Below is a small trained network, with its code and all its weights. Each question gives an input and a class and asks what happens when units are switched off, that is, made to give their printed mean instead of their output.

import numpy as np


def w(rows, s, z=0):
    codes = np.array(rows[::2]) - 128.0
    scale = np.full(codes.shape[1], s)
    scale[-1] = z or s
    return codes * scale


def f(y):
    return np.maximum(y, 0)


def log_softmax(a):
    a = a - a.max(-1, keepdims=True)
    return a - np.log(np.exp(a).sum(-1, keepdims=True))


def net(x, mask):
    res = np.array(x, float).reshape(1, 8) / 4 @ E
    y = f(res @ A[0][:, :-1].T + A[0][:, -1])
    res = res + np.where(mask, y, B[0][:, -1]) @ B[0][:, :-1]
    return log_softmax(res[-1] @ U[:, :-1].T + U[:, -1])


A, B = {}, {}
E = w([
[103,112,136,123,133,90,131],'x0',
[106,115,138,116,116,130,118],'x1',
[10,176,46,203,168,161,83],'x2',
[164,125,98,143,168,110,152],'x3',
[105,134,143,124,112,113,125],'x4',
[143,114,119,117,126,180,113],'x5',
[196,62,85,162,36,33,26],'x6',
[130,112,124,140,137,116,147],'x7',
],0.012)
A[0] = w([
[225,100,225,36,100,88,159,2],'n0',
[95,159,156,112,154,134,155,126],'n1',
[122,85,100,122,103,131,77,229],'n2',
[144,99,127,198,84,109,86,148],'n3',
[57,143,72,217,135,146,87,63],'n4',
[52,147,8,171,122,133,92,70],'n5',
[74,163,182,81,229,177,159,218],'n6',
[164,105,54,155,64,80,40,154],'n7',
[78,161,108,169,172,116,69,48],'n8',
[135,127,124,125,129,94,75,194],'n9',
],0.011,0.0021)
B[0] = w([
[139,80,123,131,2,104,31,253],'n0',
[124,110,75,129,157,185,191,180],'n1',
[108,175,196,125,145,123,148,178],'n2',
[112,251,189,190,187,124,194,192],'n3',
[166,106,131,107,39,75,39,213],'n4',
[225,52,132,82,61,97,89,220],'n5',
[73,179,116,159,199,203,149,249],'n6',
[81,176,199,221,237,158,244,240],'n7',
[141,139,117,116,108,113,68,186],'n8',
[102,166,183,142,114,166,171,169],'n9',
],0.0093,0.017)
U = w([
[14,143,178,146,221,224,254,246],'0',
[197,47,137,41,47,126,74,10],'1',
],0.0089,0.0012)

Each question gives the input, the list of numbers given to net, and the class t.
The units are the neurons (one row each of A and B). Each row of codes is followed by its name. A weight is (code - 128) times the scale printed after its matrix; where a second scale follows, it is the last column's (A, B and U).
mask holds one flag per neuron, in row order. A switched-off neuron (its flag False) gives its mean, the last column of its row in B, instead of its output. The means were averaged over made-up inputs and are rounded, as every weight is.
A unit's drop is (log p(t) with every unit on - log p(t) with that unit switched off) / (log p(t) with every unit on - log p(t) with every unit switched off).
unit that matters most: the unit with the biggest drop
top k neurons: the k neurons with the biggest drops, biggest first
drop when u is switched off: that unit's drop, to one decimal
input [3,1,-8,4,-3,6,8,8], class 0: top 4 neurons => (n7, n3, n5, n4)
input [-6,-6,2,4,-8,-3,-1,-1], class 1: unit that matters most => n7
input [6,7,5,-7,-1,0,-4,-6], class 1: top 3 neurons => (n7, n4, n5)
input [6,-8,3,6,3,3,2,-5], class 1: top 3 neurons => (n6, n5, n4)
input [7,-6,5,2,-5,5,4,-5], class 1: top 3 neurons => (n5, n4, n6)
input [3,-5,-3,6,4,-7,-2,-6], class 1: top 2 neurons => (n7, n3)
input [4,3,7,7,0,2,7,-6], class 0: top 2 neurons => (n7, n3)
input [8,7,-5,-5,-1,-2,-4,-7], class 1: top 3 neurons => (n7, n0, n3)
input [-5,-7,-3,7,3,6,-2,6], class 1: top 2 neurons => (n7, n3)
input [-5,6,-2,-3,1,-4,0,2], class 1: top 2 neurons => (n7, n6)
input [-7,1,-6,0,5,0,6,-8], class 0: top 4 neurons => (n7, n5, n3, n4)
input [-1,-5,-8,6,-4,5,-6,2], class 1: top 2 neurons => (n0, n7)
input [0,2,7,-3,0,6,3,7], class 1: drop when n5 is switched off => 0.1
input [2,4,-5,8,4,7,8,5], class 0: drop when n7 is switched off => 0.6
